[[134 150 136 118 129 129]
 [134 140 133 122 126 126]
 [114 115 124 132 132 131]] --> 132

[[126 139 111 112 138 126]
 [135 132 122 111 125 130]
 [150 129 117 106 129 138]] --> 106

[[146 139 155 135 154 129 146]
 [147 144 148 123 124 104 123]
 [146 100 127 154 113 112 148]] --> 113

[[130 125 125 121 138 136]
 [128 128 128 118 135 122]
 [130 123 125 129 138 156]] --> 129

[[146 118 138 128 123 121 127]
 [137 128 134 125 132 111 120]
 [120 132 152 121 138 135 134]] --> 138

[[143 129 150 132 142 141 139]
 [145 133 158 123 140 146 153]
 [143 133 154 122 138 144 150]] --> 138

[[125 103 141 129  98 101 131]
 [125 104 140 129 100 102 131]
 [127 110 139 134 110 108 131]] --> 110

[[131 119 123 131 130]
 [138 157 147 139 118]
 [128 142 141 140 128]] --> 141
---
[[128 138 157 155 133 131]
 [127 124 126 148 113 134]
 [128 132 116 103 103 125]] -> 128

[[110 134 124 118 115 106]
 [125 122 124 129 125 132]
 [119 134 132 126 122 113]] -> 119

[[137 127 149 111 101 130]
 [121 130 106 150 149 118]
 [128 130 131 126 130 135]] -> 128

[[138 142 120 153 145]
 [125 149 126 115 116]
 [147 117 108 116 118]] -> 147

[[126 130 108 112 115]
 [128 152 118 116 117]
 [123 138 106 107 110]] -> 123

[[116 149 134 109 108 147]
 [145 106 112 107 114 111]
 [146 111 110 107 109 143]] -> 146

[[132 128  99 126 128]
 [124 128 148 128 128]
 [124 128 150 130 127]] -> 124

[[127 152 118 130]
 [108 117 137 138]
 [130 154 129 134]] -> 130

[[129 138 115 136 120 123]
 [122 135 132 116 130 138]
 [131 115 153 104 156 140]] -> 131

[[137 133 116 121 132 131]
 [122 154 138 140 135 148]
 [117 154 145 143 133 148]] -> 117
---
[[131 127 122 134]
 [157 125 104 135]
 [151 120 109 136]] 157, 151

[113 133 123 153] 153, 133

[141 136 102 121] 141, 136

[127 126 124 122 131 103] 131, 127

[136 105 108 133 140] 140, 136

[158 104 128 130 135] 158, 135

[[115 122 138 119 146]
 [124 154 130 119 131]
 [124 138 119 119 110]] 154, 146
---
[[125 142 136 116 129 144 122]
 [116 139 145 156 113 131 122]
 [134 106 122 102 101 128 133]] ans = 113

[[122 130 130 127 133]
 [101 130 113 149 134]
 [117 114 111 143 117]] ans = 113

[[109 150 106 150 106 106]
 [146 106 150 106 149 151]
 [148 105 149 107 150 150]] ans = 106

[[144 133 141 143 152]
 [143 134 140 144 152]
 [140 135 138 144 151]] ans = 140

[[119 129 135 134 137 127]
 [117 125 124 130 125 129]
 [115 103 107 137 122 130]] ans = 130

[[138 128 134 137 121]
 [133 127 123 118 126]
 [131 147 103 124 111]] ans = 123
---
149,125,135,131,137: 131

134,117,107,121,147
105,131,130,132,129
143,117,120,140,122
: 121

121,133,123,114,156: 114

149,136,136,146,111
133,147,124,140,128
: 146

142,147,123,153,130: 153

111,129,134,140,123
136,133,138,133,106
: 140

120,151,110,105,139: 105
---
[[132, 113, 139, 136, 103, 146],
 [140, 156, 122, 119, 132, 132],
 [122, 153, 125, 103, 130, 114]] gives 114

[[101, 127, 102, 99, 123, 111, 106],
 [132, 124, 138, 137, 146, 124, 126],
 [111, 132, 109, 110, 141, 123, 119]] gives 119

[[126, 123, 123, 156, 120, 129],
 [134, 126, 125, 112, 144, 130],
 [126, 123, 123, 152, 127, 131]] gives 131

[[152, 132, 116, 143, 110, 139],
 [136, 119, 152, 132, 116, 143],
 [110, 139, 133, 116, 112, 129]] gives 129

[[127, 128, 127, 128, 127],
 [142, 119, 125, 136, 157],
 [117, 127, 140, 139, 136]] gives 136

[[131, 113, 138, 131],
 [133, 130, 130, 128],
 [135, 113, 128, 101]] gives 101

[[119, 109, 118, 103, 128, 138, 126],
 [133, 104, 115, 122, 135, 142, 150],
 [131, 156, 152, 109, 104, 113, 126]] gives 126

[[120, 144, 110, 100, 141, 125, 138],
 [111, 153, 111, 153, 149, 129, 116],
 [106, 149, 113, 128, 104, 143, 138]] gives 138
---
Q: [144, 141, 135, 123, 158, 137]
A: 135
Q: [98, 124, 129, 139, 114, 144]
A: 129
Q: [126, 131, 136, 134, 154, 130]
A: 136
Q: [129, 126, 121, 136, 150, 125]
A: 121
Q: [129, 127, 126, 100, 136, 153]
A: 126
Q: [109, 105, 104, 110, 113, 125]
A: 104
---
[[135 151 119 130]
 [145 109 104 141]] ans = 119

[[133 125 131 127 133]
 [107 111 140 128 138]] ans = 131

[[143 152 130 144 109 139]
 [130 121 133 125 121 131]] ans = 130

[[123 155 150 112]
 [125 122 119 123]] ans = 150

[[154 122 144 129]
 [124 134  99 134]] ans = 144

[[112 123 123 155 156 124 122]
 [112 120 117 158 158 123 114]] ans = 123

[[140 122 137 142 134 148 137]
 [153 121 137 131 135 108 114]] ans = 137

[[120 116 114 131]
 [145 134 132 103]] ans = 114

[[133 135 138 128 136 115]
 [140 158 124 122 117 120]] ans = 138
